Below are the code and all the weights of a small trained network. Each question names an input and a target symbol and asks about switching units off, where a switched-off unit gives its printed mean instead of its output.

import numpy as np


def w(rows, s, z=0):
    codes = np.array(rows[::2]) - 128.0
    scale = np.full(codes.shape[1], s)
    scale[-1] = z or s
    return codes * scale


def f(y):
    return y / 2 * (1 + np.tanh(0.7978845608 * (y + 0.044715 * y**3)))


def softmax(a):
    e = np.exp(a - a.max(-1, keepdims=True))
    return e / e.sum(-1, keepdims=True)


def log_softmax(a):
    a = a - a.max(-1, keepdims=True)
    return a - np.log(np.exp(a).sum(-1, keepdims=True))


def net(x, mask):
    ids = ['ΞΦΨαβδεζηθμπστ'.index(c) for c in x.split()]
    T = len(ids)
    res = E[ids] + P[:T]
    r = res
    for j in range(3):
        rows = slice(4 * j, 4 * j + 4)
        q, k, v = (r @ M[0][rows].T for M in (Q, K, V))
        z = softmax(np.where(np.tri(T) > 0, q @ k.T / 4**0.5, -1e9)) @ v
        o = O[0][rows]
        res = res + np.where(mask[j], z, o[:, -1]) @ o[:, :-1]
    y = f(res @ A[0][:, :-1].T + A[0][:, -1])
    res = res + np.where(mask[3:15], y, B[0][:, -1]) @ B[0][:, :-1]
    return log_softmax(res[-1] @ U[:, :-1].T + U[:, -1])


Q, K, V, O, A, B = {}, {}, {}, {}, {}, {}
E = w([
[252,117,101],'Ξ',
[173,141,147],'Φ',
[83,120,201],'Ψ',
[143,176,152],'α',
[121,134,118],'β',
[100,167,96],'δ',
[130,141,86],'ε',
[141,142,118],'ζ',
[169,192,134],'η',
[147,83,90],'θ',
[135,101,196],'μ',
[114,145,141],'π',
[147,140,98],'σ',
[134,128,120],'τ',
],0.023)
P = w([
[55,98,124],'0',
[112,167,154],'1',
[83,65,136],'2',
[89,225,161],'3',
[111,60,136],'4',
[109,255,114],'5',
[109,49,106],'6',
],0.0099)
Q[0] = w([
[138,175,132],'h1',
[121,109,61],'h1',
[190,101,162],'h1',
[107,181,133],'h1',
[131,214,133],'h2',
[182,252,119],'h2',
[170,75,53],'h2',
[148,98,173],'h2',
[160,172,163],'h3',
[77,48,90],'h3',
[140,91,175],'h3',
[152,163,155],'h3',
],0.012)
K[0] = w([
[187,109,101],'h1',
[123,90,199],'h1',
[183,169,212],'h1',
[125,86,163],'h1',
[96,175,215],'h2',
[88,168,68],'h2',
[126,103,100],'h2',
[84,191,156],'h2',
[121,234,224],'h3',
[10,105,174],'h3',
[116,32,222],'h3',
[211,154,116],'h3',
],0.011)
V[0] = w([
[56,124,121],'h1',
[71,2,40],'h1',
[238,122,98],'h1',
[202,164,23],'h1',
[97,182,111],'h2',
[201,62,83],'h2',
[85,134,182],'h2',
[41,238,209],'h2',
[75,28,165],'h3',
[196,255,124],'h3',
[185,214,104],'h3',
[169,91,144],'h3',
],0.0095)
O[0] = w([
[107,131,123,51],'h1',
[77,119,253,63],'h1',
[140,150,44,255],'h1',
[84,163,99,249],'h1',
[153,15,132,134],'h2',
[202,210,159,154],'h2',
[84,129,151,94],'h2',
[113,137,70,105],'h2',
[145,148,124,25],'h3',
[64,90,103,249],'h3',
[129,62,96,229],'h3',
[62,218,147,164],'h3',
],0.0065,0.0052)
A[0] = w([
[198,79,149,255],'n1',
[126,110,198,192],'n2',
[181,84,92,233],'n3',
[181,139,141,210],'n4',
[170,118,121,172],'n5',
[184,216,154,48],'n6',
[81,112,152,77],'n7',
[50,251,141,223],'n8',
[122,50,137,106],'n9',
[131,180,190,65],'n10',
[183,141,140,189],'n11',
[186,61,129,74],'n12',
],0.011,0.0023)
B[0] = w([
[52,112,182,201],'n1',
[86,119,122,144],'n2',
[77,117,206,254],'n3',
[90,121,144,192],'n4',
[39,130,138,185],'n5',
[121,216,87,193],'n6',
[139,108,69,143],'n7',
[189,47,47,202],'n8',
[233,212,253,131],'n9',
[133,212,32,138],'n10',
[99,109,133,192],'n11',
[91,192,91,170],'n12',
],0.005,0.0068)
U = w([
[80,98,142,4],'Ξ',
[23,69,166,238],'Φ',
[99,120,176,78],'Ψ',
[183,49,169,127],'α',
[123,80,153,38],'β',
[173,95,42,157],'δ',
[139,88,167,130],'ε',
[85,101,207,172],'ζ',
[92,120,180,89],'η',
[85,103,121,16],'θ',
[192,159,135,250],'μ',
[77,106,176,93],'π',
[75,123,180,56],'σ',
[254,31,141,117],'τ',
],0.0088,0.004)

Each question gives the input, a string of symbols that net reads in full, and the target symbol t.
The units are the heads (4 rows each of Q, K, V and O) and the neurons (one row each of A and B). Each row of codes is followed by its name. A weight is (code - 128) times the scale printed after its matrix; where a second scale follows, it is the last column's (O, A, B and U).
mask holds one flag per unit, heads first, then neurons. A switched-off unit (its flag False) gives its mean, the last column of its rows in O or B, instead of its output. The means were averaged over made-up inputs and are rounded, as every weight is.
A unit's drop is (log p(t) with every unit on - log p(t) with that unit switched off) / (log p(t) with every unit on - log p(t) with every unit switched off).
The circuit of an input: a set's keep is (log p(t) with only the set's units on - log p(t) with every unit switched off) / (log p(t) with every unit on - log p(t) with every unit switched off). Starting from the 12 units with the biggest drops (on a tie, the unit counted first), units are removed one at a time, each time the one whose removal leaves the highest keep (on an exact tie, the one counted first), for as long as the keep stays at least 0.8.
units of the circuit, in order: the units of the circuit, biggest drop first
most important unit: the unit with the biggest drop
k most important neurons: the k neurons with the biggest drops, biggest first
which heads matter: for each layer, one digit per head in row order, 1 if its drop is at least 0.15 and else 0, layers parted by /
drop of u: that unit's drop, to one decimal
input ε η η Ξ Ξ ε μ, target μ: most important unit	h3
input θ Ξ η Ξ ε, target μ: units of the circuit, in order	(h3; h2)
input β Ψ Ξ σ, target δ: units of the circuit, in order	(n8; n3)
input Ξ β θ Ξ Ξ Ξ ε, target μ: units of the circuit, in order	(h2; h3)
input Ξ Ξ σ σ ε α, target δ: units of the circuit, in order	(n8; h1)
input ε Ξ Ξ β, target δ: 2 most important neurons	(n8; n3)
input Ξ Ξ Ξ Ξ π Φ, target δ: units of the circuit, in order	(h1; n8)
input Ξ Ξ Φ, target μ: units of the circuit, in order	(h2; h1)
input σ Ψ Ξ ε, target δ: 3 most important neurons	(n8; n3; n1)
input Ψ ε Ξ σ η τ, target δ: units of the circuit, in order	(n3; n8)
input Ξ Ξ σ, target μ: units of the circuit, in order	(h2; h3)
input ζ Ξ Ξ σ, target δ: which heads matter	100
input Ξ μ Ξ, target μ: which heads matter	011
input Ξ δ θ, target μ: units of the circuit, in order	(h3; h2)
input Ξ Ξ ε ε β π, target δ: which heads matter	000
input Ξ δ Ξ ζ, target δ: most important neuron	(n8)
input Ξ Ξ μ τ, target δ: drop of n4	0.0
input Ξ Ξ θ τ Ψ, target μ: drop of h2	0.2
input Ξ π Ξ σ Ξ ζ, target δ: drop of h1	0.2
input Ξ β Ψ Ξ η, target δ: drop of h1	0.6
input η η Ψ Ξ Ξ Φ, target δ: most important neuron	(n1)
